Here is a tiny trained network, its code and every weight. The questions are about switching its units off for an input and a class, where a switched-off unit gives its printed mean instead of its output.

import numpy as np


def w(rows, s, z=0):
    codes = np.array(rows[::2]) - 128.0
    scale = np.full(codes.shape[1], s)
    scale[-1] = z or s
    return codes * scale


def f(y):
    return np.maximum(y, 0)


def log_softmax(a):
    a = a - a.max(-1, keepdims=True)
    return a - np.log(np.exp(a).sum(-1, keepdims=True))


def net(x, mask):
    res = np.array(x, float).reshape(1, 3) / 4 @ E
    y = f(res @ A[0][:, :-1].T + A[0][:, -1])
    res = res + np.where(mask, y, B[0][:, -1]) @ B[0][:, :-1]
    return log_softmax(res[-1] @ U[:, :-1].T + U[:, -1])


A, B = {}, {}
E = w([
[206,163,29,172,86,230],'x0',
[110,63,179,218,128,145],'x1',
[201,121,193,85,2,160],'x2',
],0.012)
A[0] = w([
[31,37,81,254,224,155,253],'N0',
[70,124,174,40,96,32,136],'N1',
[12,157,190,62,94,28,163],'N2',
[132,70,178,107,12,156,125],'N3',
[45,194,44,127,248,89,244],'N4',
[103,78,220,177,49,97,122],'N5',
],0.0098,0.006)
B[0] = w([
[175,117,214,169,170,189,250],'N0',
[67,95,237,155,217,124,200],'N1',
[158,20,199,144,216,172,215],'N2',
[127,49,195,85,157,180,201],'N3',
[39,92,119,11,119,134,241],'N4',
[118,81,161,81,181,128,197],'N5',
],0.013,0.019)
U = w([
[205,155,164,203,144,169,107],'0',
[84,219,21,59,88,103,139],'1',
[41,52,203,136,228,95,138],'2',
[140,182,70,248,112,25,2],'3',
[51,208,92,212,104,25,2],'4',
[194,128,63,122,81,223,211],'5',
],0.012,0.0091)

Each question gives the input, the list of numbers given to net, and the class t.
The units are the neurons (one row each of A and B). Each row of codes is followed by its name. A weight is (code - 128) times the scale printed after its matrix; where a second scale follows, it is the last column's (A, B and U).
mask holds one flag per neuron, in row order. A switched-off neuron (its flag False) gives its mean, the last column of its row in B, instead of its output. The means were averaged over made-up inputs and are rounded, as every weight is.
A unit's drop is (log p(t) with every unit on - log p(t) with that unit switched off) / (log p(t) with every unit on - log p(t) with every unit switched off).
The circuit of an input: a set's keep is (log p(t) with only the set's units on - log p(t) with every unit switched off) / (log p(t) with every unit on - log p(t) with every unit switched off). Starting from all 6 units, units are removed one at a time, each time the one whose removal leaves the highest keep (on an exact tie, the one counted first), for as long as the keep stays at least 0.8.
units of the circuit, in order: the units of the circuit, biggest drop first
top k neurons: the k neurons with the biggest drops, biggest first
drop of u: that unit's drop, to one decimal
input [6,-8,-7], class 1: top 2 neurons : [N2, N1]
input [3,-2,7], class 5: units of the circuit, in order : [N1, N2]
input [6,8,2], class 0: units of the circuit, in order : [N4, N1]
input [6,1,7], class 5: units of the circuit, in order : [N1]
input [4,3,4], class 5: top 4 neurons : [N1, N2, N4, N0]
input [8,-1,-5], class 5: top 4 neurons : [N1, N2, N5, N3]
input [7,5,5], class 5: top 4 neurons : [N1, N2, N0, N4]
input [2,-6,7], class 5: drop of N0 : 0.1
input [2,1,0], class 0: drop of N1 : 0.1
input [1,-7,-2], class 1: drop of N0 : 0.2
